Below are the code and all the weights of a small trained network. Each question names an input and a class and asks about switching units off, where a switched-off unit gives its printed mean instead of its output.

import numpy as np


def w(rows, s, z=0):
    codes = np.array(rows[::2]) - 128.0
    scale = np.full(codes.shape[1], s)
    scale[-1] = z or s
    return codes * scale


def f(y):
    return y / 2 * (1 + np.tanh(0.7978845608 * (y + 0.044715 * y**3)))


def log_softmax(a):
    a = a - a.max(-1, keepdims=True)
    return a - np.log(np.exp(a).sum(-1, keepdims=True))


def net(x, mask):
    res = np.array(x, float).reshape(1, 2) / 4 @ E
    y = f(res @ A[0][:, :-1].T + A[0][:, -1])
    res = res + np.where(mask, y, B[0][:, -1]) @ B[0][:, :-1]
    return log_softmax(res[-1] @ U[:, :-1].T + U[:, -1])


A, B = {}, {}
E = w([
[194,189,140,2,62,170,77,133],'x0',
[205,47,46,151,204,180,39,194],'x1',
],0.0081)
A[0] = w([
[70,81,126,255,191,70,156,140,105],'N0',
[132,72,119,126,126,165,112,148,247],'N1',
[202,158,128,14,56,212,87,168,114],'N2',
[13,161,214,96,80,39,224,65,101],'N3',
[230,30,63,153,187,184,102,168,138],'N4',
[204,76,107,151,150,188,47,211,110],'N5',
[188,57,94,143,183,172,96,214,114],'N6',
[216,223,136,17,76,198,67,159,94],'N7',
[191,62,101,145,237,209,124,171,99],'N8',
[36,37,90,211,209,114,187,142,111],'N9',
[195,57,42,118,186,153,91,156,106],'N10',
[160,103,62,155,174,176,41,188,108],'N11',
],0.0053,0.011)
B[0] = w([
[204,72,102,118,185,242,150,52,187],'N0',
[64,126,80,74,123,18,21,191,254],'N1',
[198,63,97,112,195,180,145,70,193],'N2',
[112,178,184,186,69,186,203,167,214],'N3',
[99,169,162,145,93,113,145,165,200],'N4',
[123,155,154,152,97,161,168,145,175],'N5',
[102,177,178,189,84,177,186,156,173],'N6',
[233,75,116,124,185,254,172,54,192],'N7',
[150,158,166,170,110,187,187,136,167],'N8',
[191,74,95,127,179,207,131,61,192],'N9',
[138,177,161,155,119,181,172,148,170],'N10',
[116,155,182,132,87,176,185,140,170],'N11',
],0.0094,0.0091)
U = w([
[118,254,205,155,66,147,171,161,70],'0',
[178,41,98,131,188,166,133,71,89],'1',
[82,148,86,118,115,36,30,179,253],'2',
],0.014,0.0047)

Each question gives the input, the list of numbers given to net, and the class t.
The units are the neurons (one row each of A and B). Each row of codes is followed by its name. A weight is (code - 128) times the scale printed after its matrix; where a second scale follows, it is the last column's (A, B and U).
mask holds one flag per neuron, in row order. A switched-off neuron (its flag False) gives its mean, the last column of its row in B, instead of its output. The means were averaged over made-up inputs and are rounded, as every weight is.
A unit's drop is (log p(t) with every unit on - log p(t) with that unit switched off) / (log p(t) with every unit on - log p(t) with every unit switched off).
The circuit of an input: a set's keep is (log p(t) with only the set's units on - log p(t) with every unit switched off) / (log p(t) with every unit on - log p(t) with every unit switched off). Starting from all 12 units, units are removed one at a time, each time the one whose removal leaves the highest keep (on an exact tie, the one counted first), for as long as the keep stays at least 0.8.
circuit, biggest first: the units of the circuit, biggest drop first
k most important neurons: the k neurons with the biggest drops, biggest first
drop when u is switched off: that unit's drop, to one decimal
input [-3,2], class 2: circuit, biggest first : (N7, N2, N3)
input [3,1], class 2: most important neuron : (N0)
input [-7,8], class 0: 2 most important neurons : (N4, N6)
input [1,3], class 2: 2 most important neurons : (N3, N1)
input [-8,-5], class 1: 2 most important neurons : (N0, N9)
input [5,5], class 0: 4 most important neurons : (N4, N9, N0, N6)
input [5,1], class 1: 2 most important neurons : (N7, N2)
input [4,-3], class 1: drop when N4 is switched off : 0.2
input [-3,-3], class 2: drop when N7 is switched off : 0.3
input [8,-3], class 1: drop when N9 is switched off : 0.0
